Below is a small trained network, with its code and all its weights. Each question gives an input and a target symbol and asks what happens when units are switched off, that is, made to give their printed mean instead of their output.

import numpy as np


def w(rows, s, z=0):
    codes = np.array(rows[::2]) - 128.0
    scale = np.full(codes.shape[1], s)
    scale[-1] = z or s
    return codes * scale


def norm(h):
    return h / np.sqrt((h * h).mean(-1, keepdims=True) + 1e-5)


def f(y):
    return np.maximum(y, 0)


def softmax(a):
    e = np.exp(a - a.max(-1, keepdims=True))
    return e / e.sum(-1, keepdims=True)


def log_softmax(a):
    a = a - a.max(-1, keepdims=True)
    return a - np.log(np.exp(a).sum(-1, keepdims=True))


def net(x, mask):
    ids = ['Δαβεζηθτφψ'.index(c) for c in x.split()]
    T = len(ids)
    res = E[ids] + P[:T]
    q, k, v = (norm(res) @ M[0].T for M in (Q, K, V))
    z = softmax(np.where(np.tri(T) > 0, q @ k.T / 2**0.5, -1e9)) @ v
    res = res + np.where(mask[0], z, O[0][:, -1]) @ O[0][:, :-1]
    y = f(norm(res) @ A[0][:, :-1].T + A[0][:, -1])
    res = res + np.where(mask[1:25], y, B[0][:, -1]) @ B[0][:, :-1]
    return log_softmax(norm(res)[-1] @ U[:, :-1].T + U[:, -1])


Q, K, V, O, A, B = {}, {}, {}, {}, {}, {}
E = w([
[9,59,91,151,153,169,41,85,140,110],'Δ',
[125,61,183,162,174,119,197,86,71,157],'α',
[124,230,76,58,100,121,163,127,153,58],'β',
[97,153,158,116,126,109,162,127,199,80],'ε',
[138,159,37,131,124,83,133,127,158,136],'ζ',
[133,171,112,110,63,141,185,94,76,69],'η',
[163,157,104,81,95,120,181,143,183,149],'θ',
[103,178,152,162,174,254,109,136,125,201],'τ',
[164,127,134,40,61,190,113,109,179,116],'φ',
[134,140,147,66,92,95,97,225,128,124],'ψ',
],0.0063)
P = w([
[99,190,109,19,217,96,113,58,120,112],'0',
[31,130,31,124,148,150,240,142,161,141],'1',
[2,162,145,122,39,83,163,98,111,255],'2',
[170,160,146,88,158,101,94,103,133,106],'3',
[113,87,69,168,119,172,214,188,145,125],'4',
[84,147,164,192,11,102,146,133,152,216],'5',
[190,128,156,133,141,92,85,112,128,107],'6',
[124,89,67,212,123,149,204,172,145,109],'7',
],0.0053)
Q[0] = w([
[113,71,66,152,139,173,209,210,145,84],'head 1',
[207,80,101,109,255,153,93,118,98,56],'head 1',
],0.0095)
K[0] = w([
[108,70,160,254,162,156,98,84,92,161],'head 1',
[42,159,89,109,155,78,180,42,115,136],'head 1',
],0.0083)
V[0] = w([
[152,56,125,92,52,3,130,204,98,40],'head 1',
[53,96,74,92,80,192,11,118,152,45],'head 1',
],0.0037)
O[0] = w([
[1,103,99,16,110,114,155,160,96,157,3],'head 1',
[105,57,107,165,14,149,61,147,135,75,245],'head 1',
],0.0059,0.00063)
A[0] = w([
[171,171,132,105,200,152,184,97,70,111,37],'neuron 1',
[215,179,164,233,183,145,88,89,108,134,11],'neuron 2',
[101,110,138,85,173,94,16,168,62,94,35],'neuron 3',
[168,226,179,218,121,161,70,130,134,168,43],'neuron 4',
[169,148,163,75,153,162,111,53,63,119,115],'neuron 5',
[71,137,173,145,201,151,21,117,168,140,76],'neuron 6',
[154,131,182,71,184,72,59,177,51,124,36],'neuron 7',
[143,85,150,133,93,197,151,167,133,180,147],'neuron 8',
[165,161,134,127,213,112,175,143,93,115,36],'neuron 9',
[149,86,65,143,167,37,64,81,113,114,78],'neuron 10',
[118,94,116,94,189,68,97,175,187,133,105],'neuron 11',
[58,102,140,84,125,124,107,205,49,179,48],'neuron 12',
[143,54,92,165,114,137,108,114,88,27,53],'neuron 13',
[162,174,148,124,102,145,204,129,145,203,2],'neuron 14',
[181,67,148,125,205,117,197,123,96,94,25],'neuron 15',
[162,12,155,82,206,120,59,46,89,120,55],'neuron 16',
[221,107,159,93,159,109,145,147,136,160,82],'neuron 17',
[69,105,143,239,146,114,160,125,131,158,72],'neuron 18',
[88,124,124,139,62,164,201,126,158,130,68],'neuron 19',
[192,116,188,69,107,188,99,49,73,128,37],'neuron 20',
[107,137,97,214,161,142,155,114,183,93,29],'neuron 21',
[140,115,254,110,191,34,124,94,82,56,55],'neuron 22',
[139,68,204,97,144,139,91,75,202,62,40],'neuron 23',
[105,76,163,77,120,141,10,103,116,124,92],'neuron 24',
],0.007,0.0046)
B[0] = w([
[150,82,153,103,65,127,126,123,109,122,167],'neuron 1',
[82,210,169,135,160,234,203,190,143,174,217],'neuron 2',
[203,132,186,122,168,136,94,142,63,94,181],'neuron 3',
[176,162,125,152,119,249,148,114,167,150,204],'neuron 4',
[105,91,116,152,109,135,133,224,132,139,166],'neuron 5',
[171,135,149,147,111,113,222,106,130,76,168],'neuron 6',
[152,116,193,115,213,151,30,195,152,110,177],'neuron 7',
[96,149,118,130,109,115,114,69,137,108,202],'neuron 8',
[153,65,142,81,77,112,120,59,100,140,163],'neuron 9',
[99,128,123,171,91,194,52,55,122,109,152],'neuron 10',
[190,104,157,166,159,160,114,70,104,134,199],'neuron 11',
[43,120,188,100,96,146,132,130,144,196,254],'neuron 12',
[85,31,149,132,97,110,184,196,127,108,162],'neuron 13',
[103,78,116,175,191,87,161,105,138,45,162],'neuron 14',
[118,149,117,31,107,110,124,71,161,156,154],'neuron 15',
[40,177,112,79,35,151,108,139,2,225,148],'neuron 16',
[160,121,141,61,105,128,165,104,91,168,171],'neuron 17',
[221,151,102,106,131,78,100,151,136,95,179],'neuron 18',
[155,142,163,156,184,116,38,113,86,148,208],'neuron 19',
[184,72,78,189,126,141,74,127,172,147,150],'neuron 20',
[128,97,188,67,90,148,116,189,105,153,186],'neuron 21',
[1,114,155,185,161,95,105,152,203,116,167],'neuron 22',
[99,173,84,154,168,35,168,80,83,166,160],'neuron 23',
[203,190,116,154,186,98,153,176,114,131,194],'neuron 24',
],0.0069,0.0046)
U = w([
[119,42,122,157,80,131,133,175,156,78,253],'Δ',
[190,72,146,60,117,102,176,69,119,131,136],'α',
[111,200,95,70,124,116,124,138,139,53,35],'β',
[160,132,193,106,199,112,53,161,117,102,63],'ε',
[168,145,47,141,144,92,94,157,118,196,144],'ζ',
[129,155,150,158,114,114,147,119,2,105,37],'η',
[79,127,128,186,210,63,179,105,166,110,120],'θ',
[151,168,143,157,136,191,203,153,166,142,254],'τ',
[145,122,115,146,91,147,36,39,166,113,80],'φ',
[33,114,151,92,96,134,118,125,138,210,40],'ψ',
],0.0064,0.00064)

Each question gives the input, a string of symbols that net reads in full, and the target symbol t.
The units are the heads (2 rows each of Q, K, V and O) and the neurons (one row each of A and B). Each row of codes is followed by its name. A weight is (code - 128) times the scale printed after its matrix; where a second scale follows, it is the last column's (O, A, B and U).
mask holds one flag per unit, heads first, then neurons. A switched-off unit (its flag False) gives its mean, the last column of its rows in O or B, instead of its output. The means were averaged over made-up inputs and are rounded, as every weight is.
A unit's drop is (log p(t) with every unit on - log p(t) with that unit switched off) / (log p(t) with every unit on - log p(t) with every unit switched off).
The circuit of an input: a set's keep is (log p(t) with only the set's units on - log p(t) with every unit switched off) / (log p(t) with every unit on - log p(t) with every unit switched off). Starting from the 12 units with the biggest drops (on a tie, the unit counted first), units are removed one at a time, each time the one whose removal leaves the highest keep (on an exact tie, the one counted first), for as long as the keep stays at least 0.8.
circuit, biggest first: the units of the circuit, biggest drop first
k most important neurons: the k neurons with the biggest drops, biggest first
drop of u: that unit's drop, to one decimal
input θ τ α, target τ: circuit, biggest first -> head 1; neuron 2
input Δ ψ ψ ζ, target φ: circuit, biggest first -> neuron 10
input ψ ψ φ ε Δ θ, target θ: circuit, biggest first -> neuron 14; head 1
input ψ ψ ψ η, target Δ: circuit, biggest first -> neuron 5; neuron 20
input θ τ ε ε, target θ: circuit, biggest first -> neuron 22; neuron 23
input ψ τ ε α, target ψ: circuit, biggest first -> neuron 16; neuron 22
input θ τ θ, target τ: circuit, biggest first -> head 1; neuron 4
input ε Δ ε ψ ψ, target Δ: circuit, biggest first -> head 1; neuron 13
input ε η ψ φ τ τ, target φ: circuit, biggest first -> head 1; neuron 8; neuron 2
input ψ τ Δ η ζ ε ψ ε, target Δ: circuit, biggest first -> head 1; neuron 13
input φ ψ ε ε β, target β: circuit, biggest first -> neuron 2; neuron 4
input θ θ ε τ ε ψ α, target ψ: circuit, biggest first -> neuron 22; neuron 16
input ψ θ ψ ε ζ, target ζ: 3 most important neurons -> neuron 2; neuron 12; neuron 19
input ε θ ψ θ ζ α, target θ: most important neuron -> neuron 14
input τ ε ε, target τ: circuit, biggest first -> head 1; neuron 2
input Δ ε ζ, target ζ: circuit, biggest first -> neuron 12; neuron 18; head 1
input α φ ε, target φ: circuit, biggest first -> head 1; neuron 2; neuron 12
input τ ψ β ψ τ φ β, target β: drop of head 1 -> 0.2
input θ β Δ ζ φ, target Δ: drop of neuron 13 -> 0.9
input θ ψ η Δ φ θ, target φ: most important neuron -> neuron 19
input θ β τ ε τ α, target τ: drop of head 1 -> 2.4
input ε φ ψ Δ η, target Δ: drop of neuron 13 -> 0.3
